Here is a tiny trained network, its code and every weight. The questions are about switching its units off for an input and a target symbol, where a switched-off unit gives its printed mean instead of its output.

import numpy as np


def w(rows, s, z=0):
    codes = np.array(rows[::2]) - 128.0
    scale = np.full(codes.shape[1], s)
    scale[-1] = z or s
    return codes * scale


def norm(h):
    return h / np.sqrt((h * h).mean(-1, keepdims=True) + 1e-5)


def f(y):
    return np.maximum(y, 0)


def softmax(a):
    e = np.exp(a - a.max(-1, keepdims=True))
    return e / e.sum(-1, keepdims=True)


def log_softmax(a):
    a = a - a.max(-1, keepdims=True)
    return a - np.log(np.exp(a).sum(-1, keepdims=True))


def net(x, mask):
    ids = ['αβγζθμξπτφω'.index(c) for c in x.split()]
    T = len(ids)
    res = E[ids] + P[:T]
    u = 0
    for l in range(3):
        q, k, v = (norm(res) @ M[l].T for M in (Q, K, V))
        z = softmax(np.where(np.tri(T) > 0, q @ k.T / 2**0.5, -1e9)) @ v
        res = res + np.where(mask[u], z, O[l][:, -1]) @ O[l][:, :-1]
        u += 1
        y = f(norm(res) @ A[l][:, :-1].T + A[l][:, -1])
        res = res + np.where(mask[u : u + 12], y, B[l][:, -1]) @ B[l][:, :-1]
        u += 12
    return log_softmax(norm(res)[-1] @ U[:, :-1].T + U[:, -1])


Q, K, V, O, A, B = {}, {}, {}, {}, {}, {}
E = w([
[181,145,114,126],'α',
[105,171,79,116],'β',
[73,67,3,107],'γ',
[92,131,116,111],'ζ',
[182,183,159,92],'θ',
[128,108,167,91],'μ',
[212,112,144,32],'ξ',
[111,148,208,163],'π',
[115,120,133,103],'τ',
[217,56,193,98],'φ',
[81,145,114,190],'ω',
],0.023)
P = w([
[202,198,49,253],'0',
[129,182,57,209],'1',
[148,212,58,175],'2',
[145,206,61,146],'3',
[137,198,63,123],'4',
[137,197,66,102],'5',
[139,202,67,85],'6',
[136,205,69,67],'7',
],0.0046)
Q[0] = w([
[17,255,106,93],'0.h0',
[171,176,148,41],'0.h0',
],0.0072)
K[0] = w([
[149,199,255,179],'0.h0',
[87,215,201,3],'0.h0',
],0.0076)
V[0] = w([
[254,127,38,39],'0.h0',
[198,184,136,118],'0.h0',
],0.0062)
O[0] = w([
[173,201,73,159,5],'0.h0',
[114,151,253,72,177],'0.h0',
],0.0067,0.003)
A[0] = w([
[118,155,169,205,114],'0.n0',
[243,44,95,213,65],'0.n1',
[116,180,161,201,108],'0.n2',
[182,135,117,93,174],'0.n3',
[72,174,245,39,3],'0.n4',
[56,109,124,112,143],'0.n5',
[166,74,95,187,42],'0.n6',
[48,51,139,190,174],'0.n7',
[66,69,180,54,20],'0.n8',
[200,157,154,159,71],'0.n9',
[201,118,2,132,150],'0.n10',
[107,136,38,105,131],'0.n11',
],0.01,0.0038)
B[0] = w([
[110,47,177,59,209],'0.n0',
[81,113,167,27,156],'0.n1',
[119,60,163,171,213],'0.n2',
[83,166,133,128,182],'0.n3',
[43,175,59,161,235],'0.n4',
[166,194,92,121,202],'0.n5',
[48,134,100,116,135],'0.n6',
[166,130,147,141,255],'0.n7',
[134,203,120,171,178],'0.n8',
[151,139,88,57,161],'0.n9',
[2,156,36,182,179],'0.n10',
[130,165,119,133,180],'0.n11',
],0.0074,0.0064)
Q[1] = w([
[122,12,159,60],'1.h0',
[105,58,200,252],'1.h0',
],0.0039)
K[1] = w([
[144,90,158,2],'1.h0',
[100,81,167,197],'1.h0',
],0.0069)
V[1] = w([
[255,226,81,37],'1.h0',
[49,128,126,40],'1.h0',
],0.0051)
O[1] = w([
[125,56,155,162,1],'1.h0',
[30,46,29,253,145],'1.h0',
],0.0074,0.0042)
A[1] = w([
[149,204,127,83,104],'1.n0',
[190,33,150,124,173],'1.n1',
[186,118,25,17,48],'1.n2',
[181,141,116,195,5],'1.n3',
[153,56,97,22,195],'1.n4',
[61,156,114,157,118],'1.n5',
[93,8,188,55,129],'1.n6',
[81,226,51,81,74],'1.n7',
[94,126,136,158,121],'1.n8',
[193,101,193,165,21],'1.n9',
[164,85,157,183,76],'1.n10',
[142,159,146,154,126],'1.n11',
],0.011,0.003)
B[1] = w([
[158,181,156,130,169],'1.n0',
[169,123,123,128,142],'1.n1',
[8,126,172,136,166],'1.n2',
[45,105,149,116,130],'1.n3',
[92,145,105,186,158],'1.n4',
[141,140,97,187,240],'1.n5',
[137,179,65,96,158],'1.n6',
[173,120,156,106,254],'1.n7',
[105,133,137,148,179],'1.n8',
[126,94,87,104,134],'1.n9',
[78,74,88,69,134],'1.n10',
[114,116,155,117,158],'1.n11',
],0.012,0.0094)
Q[2] = w([
[118,143,122,247],'2.h0',
[97,199,205,59],'2.h0',
],0.011)
K[2] = w([
[101,145,164,221],'2.h0',
[5,144,103,123],'2.h0',
],0.011)
V[2] = w([
[129,111,143,181],'2.h0',
[129,30,145,2],'2.h0',
],0.0075)
O[2] = w([
[111,130,73,208,153],'2.h0',
[100,121,88,254,11],'2.h0',
],0.0073,0.012)
A[2] = w([
[126,154,140,149,140],'2.n0',
[97,102,117,206,2],'2.n1',
[62,168,193,12,128],'2.n2',
[152,144,70,88,84],'2.n3',
[75,115,152,183,133],'2.n4',
[91,105,28,115,184],'2.n5',
[178,75,3,146,187],'2.n6',
[215,88,84,149,44],'2.n7',
[112,95,199,155,79],'2.n8',
[173,140,219,130,157],'2.n9',
[161,163,145,77,186],'2.n10',
[122,141,88,73,135],'2.n11',
],0.012,0.0044)
B[2] = w([
[77,110,127,153,169],'2.n0',
[45,1,173,36,136],'2.n1',
[174,49,95,132,255],'2.n2',
[62,125,110,153,157],'2.n3',
[190,120,184,59,177],'2.n4',
[116,168,212,143,162],'2.n5',
[240,98,192,154,149],'2.n6',
[127,217,185,120,128],'2.n7',
[100,200,27,157,150],'2.n8',
[111,183,136,177,182],'2.n9',
[100,71,88,55,201],'2.n10',
[131,111,76,187,168],'2.n11',
],0.0074,0.011)
U = w([
[133,110,127,56,25],'α',
[87,225,180,151,211],'β',
[10,147,79,191,87],'γ',
[107,121,99,95,90],'ζ',
[189,178,176,35,161],'θ',
[129,143,124,126,77],'μ',
[123,128,136,114,31],'ξ',
[114,84,77,82,128],'π',
[42,75,168,33,184],'τ',
[188,105,138,155,252],'φ',
[141,151,121,119,73],'ω',
],0.013,0.0039)

Each question gives the input, a string of symbols that net reads in full, and the target symbol t.
The units are the heads (2 rows each of Q, K, V and O) and the neurons (one row each of A and B). Each row of codes is followed by its name. A weight is (code - 128) times the scale printed after its matrix; where a second scale follows, it is the last column's (O, A, B and U).
mask holds one flag per unit, layer by layer, with each layer's heads first. A switched-off unit (its flag False) gives its mean, the last column of its rows in O or B, instead of its output. The means were averaged over made-up inputs and are rounded, as every weight is.
A unit's drop is (log p(t) with every unit on - log p(t) with that unit switched off) / (log p(t) with every unit on - log p(t) with every unit switched off).
The circuit of an input: a set's keep is (log p(t) with only the set's units on - log p(t) with every unit switched off) / (log p(t) with every unit on - log p(t) with every unit switched off). Starting from the 12 units with the biggest drops (on a tie, the unit counted first), units are removed one at a time, each time the one whose removal leaves the highest keep (on an exact tie, the one counted first), for as long as the keep stays at least 0.8.
units of the circuit, in order: the units of the circuit, biggest drop first
most important unit: the unit with the biggest drop
top k neurons: the k neurons with the biggest drops, biggest first
top k neurons in layer l: the k neurons of layer l with the biggest drops, biggest first
drop of u: that unit's drop, to one decimal
input π ω θ μ, target β: units of the circuit, in order : [0.n8; 0.n0]
input ξ ω π ω ζ, target θ: units of the circuit, in order : [1.n7; 0.n5]
input μ τ φ θ ω, target τ: top neuron : [0.n2]
input ω ω α ω ω, target θ: units of the circuit, in order : [0.n10; 0.n4; 1.n2; 2.h0]
input φ φ μ, target π: units of the circuit, in order : [1.h0; 0.n1; 2.n2]
input α ω ω ω ω π ξ ω, target θ: top 2 neurons in layer 0 : [0.n5; 0.n4]
input φ π γ ω, target τ: top 3 neurons : [1.n7; 0.n2; 2.n1]
input π ω ξ μ, target β: units of the circuit, in order : [0.n8; 0.n4]
input μ ξ τ, target π: top 2 neurons : [0.n0; 1.n7]
input τ ω ζ ω, target β: top 4 neurons : [1.n6; 0.n2; 2.n10; 0.n5]
input ω ω μ π τ, target θ: top 2 neurons in layer 0 : [0.n8; 0.n10]
input ω γ ξ π α ω, target β: top 3 neurons : [0.n2; 0.n5; 1.n5]
input τ ω γ ω μ φ, target γ: top 2 neurons : [1.n6; 1.n2]
input π ω τ, target β: top 3 neurons : [0.n8; 0.n0; 1.n0]
input ξ π μ μ, target γ: most important unit : 0.n4
input π ω ζ, target β: top 3 neurons : [0.n8; 0.n0; 1.n0]
input μ ω ω ξ ω ω φ, target φ: top 4 neurons : [2.n6; 1.n1; 0.n4; 1.n6]
input α π π α, target π: top 3 neurons : [0.n10; 0.n4; 0.n9]
input α φ ω ω ω π, target τ: top 3 neurons in layer 0 : [0.n0; 0.n10; 0.n4]
input π ω γ ζ, target β: top neuron in layer 2 : [2.n2]
input π β τ, target β: top 2 neurons : [0.n8; 2.n2]
input μ β τ, target π: top 2 neurons : [1.n7; 0.n7]
input γ μ β φ ω π, target τ: top 2 neurons : [0.n0; 1.n6]
input θ π γ ω φ φ, target γ: top 3 neurons : [1.n6; 1.n4; 1.n2]
input γ θ π α, target π: top 3 neurons : [0.n10; 0.n4; 1.n7]
input π π β ζ ω π γ, target γ: top 2 neurons in layer 2 : [2.n5; 2.n10]
input ω ω β π μ φ, target π: top 2 neurons in layer 1 : [1.n2; 1.n1]
input π ζ π φ τ π α ξ, target τ: drop of 0.h0 : 0.1
input ω ω ω ζ, target θ: drop of 0.n10 : 0.1
input ω ω τ, target θ: drop of 0.n2 : 0.0
